Below are the code and all the weights of a small trained network. Each question names an input and a target symbol and asks about switching units off, where a switched-off unit gives its printed mean instead of its output.

import numpy as np


def w(rows, s, z=0):
    codes = np.array(rows[::2]) - 128.0
    scale = np.full(codes.shape[1], s)
    scale[-1] = z or s
    return codes * scale


def norm(h):
    return h / np.sqrt((h * h).mean(-1, keepdims=True) + 1e-5)


def f(y):
    return y / 2 * (1 + np.tanh(0.7978845608 * (y + 0.044715 * y**3)))


def softmax(a):
    e = np.exp(a - a.max(-1, keepdims=True))
    return e / e.sum(-1, keepdims=True)


def log_softmax(a):
    a = a - a.max(-1, keepdims=True)
    return a - np.log(np.exp(a).sum(-1, keepdims=True))


def net(x, mask):
    ids = ['αγηθξτφω'.index(c) for c in x.split()]
    T = len(ids)
    res = E[ids] + P[:T]
    q, k, v = (norm(res) @ M[0].T for M in (Q, K, V))
    z = softmax(np.where(np.tri(T) > 0, q @ k.T / 2**0.5, -1e9)) @ v
    res = res + np.where(mask[0], z, O[0][:, -1]) @ O[0][:, :-1]
    y = f(norm(res) @ A[0][:, :-1].T + A[0][:, -1])
    res = res + np.where(mask[1:9], y, B[0][:, -1]) @ B[0][:, :-1]
    return log_softmax(norm(res)[-1] @ U[:, :-1].T + U[:, -1])


Q, K, V, O, A, B = {}, {}, {}, {}, {}, {}
E = w([
[104,164,229,171,112,84],'α',
[209,91,73,77,135,216],'γ',
[116,106,155,206,149,108],'η',
[237,103,204,125,125,167],'θ',
[83,151,88,171,154,249],'ξ',
[165,218,23,105,155,72],'τ',
[161,99,197,189,51,151],'φ',
[63,193,71,98,117,192],'ω',
],0.016)
P = w([
[88,46,20,111,214,133],'0',
[125,117,58,209,2,181],'1',
[149,144,97,198,22,172],'2',
[128,146,146,184,48,122],'3',
[132,158,162,186,84,133],'4',
[141,170,180,198,116,141],'5',
[147,187,185,195,139,156],'6',
[148,201,174,208,133,169],'7',
],0.0082)
Q[0] = w([
[135,254,66,51,74,98],'H1',
[181,224,129,159,141,171],'H1',
],0.0082)
K[0] = w([
[107,68,85,118,90,102],'H1',
[103,92,133,108,249,106],'H1',
],0.011)
V[0] = w([
[2,171,86,158,74,186],'H1',
[82,233,48,123,131,33],'H1',
],0.0098)
O[0] = w([
[94,203,181,145,246,170,252],'H1',
[206,164,104,206,249,88,100],'H1',
],0.014,0.0024)
A[0] = w([
[97,83,107,225,87,29,138],'N1',
[217,79,188,138,63,99,253],'N2',
[228,167,116,121,91,38,80],'N3',
[222,187,141,109,82,84,119],'N4',
[58,62,186,96,125,189,133],'N5',
[95,249,124,168,87,100,19],'N6',
[99,121,8,170,124,230,60],'N7',
[105,221,13,59,79,118,236],'N8',
],0.012,0.0053)
B[0] = w([
[214,169,154,79,71,37,231],'N1',
[183,254,178,193,85,148,235],'N2',
[190,26,80,207,121,162,171],'N3',
[143,42,145,206,35,121,173],'N4',
[17,32,137,177,152,166,238],'N5',
[124,44,215,111,137,57,203],'N6',
[148,25,244,166,213,93,215],'N7',
[148,247,183,27,171,175,254],'N8',
],0.0091,0.006)
U = w([
[208,180,106,121,147,53,148],'α',
[149,114,112,167,55,149,147],'γ',
[175,54,243,141,111,46,34],'η',
[135,114,65,140,12,107,88],'θ',
[97,183,125,145,159,146,48],'ξ',
[135,46,75,226,141,68,254],'τ',
[77,99,95,163,147,147,130],'φ',
[192,173,92,141,149,101,204],'ω',
],0.011,0.0043)

Each question gives the input, a string of symbols that net reads in full, and the target symbol t.
The units are the heads (2 rows each of Q, K, V and O) and the neurons (one row each of A and B). Each row of codes is followed by its name. A weight is (code - 128) times the scale printed after its matrix; where a second scale follows, it is the last column's (O, A, B and U).
mask holds one flag per unit, heads first, then neurons. A switched-off unit (its flag False) gives its mean, the last column of its rows in O or B, instead of its output. The means were averaged over made-up inputs and are rounded, as every weight is.
A unit's drop is (log p(t) with every unit on - log p(t) with that unit switched off) / (log p(t) with every unit on - log p(t) with every unit switched off).
The circuit of an input: a set's keep is (log p(t) with only the set's units on - log p(t) with every unit switched off) / (log p(t) with every unit on - log p(t) with every unit switched off). Starting from all 9 units, units are removed one at a time, each time the one whose removal leaves the highest keep (on an exact tie, the one counted first), for as long as the keep stays at least 0.8.
circuit, biggest first: the units of the circuit, biggest drop first
k most important neurons: the k neurons with the biggest drops, biggest first
drop when u is switched off: that unit's drop, to one decimal
input α ξ η η τ η θ ξ, target τ: circuit, biggest first => N7, N8
input ξ η τ η η ω ξ φ, target ξ: circuit, biggest first => H1, N7
input η η η τ φ θ η, target γ: circuit, biggest first => H1, N7
input η η α θ η, target θ: circuit, biggest first => H1, N7
input η ω α η η ω, target η: circuit, biggest first => N6
input ξ ξ η η ξ ω ω α, target ξ: 2 most important neurons => N7, N1
input η η η θ η τ, target η: 4 most important neurons => N6, N4, N3, N2
input τ τ τ θ, target τ: circuit, biggest first => H1, N3
input η θ η ξ η τ η, target α: 2 most important neurons => N5, N7
input τ η θ η α η τ γ, target τ: drop when H1 is switched off => 0.6
input ω η ξ θ θ η, target γ: drop when N3 is switched off => 0.0
input ξ τ α η ω ω ξ α, target ξ: drop when N1 is switched off => 0.2
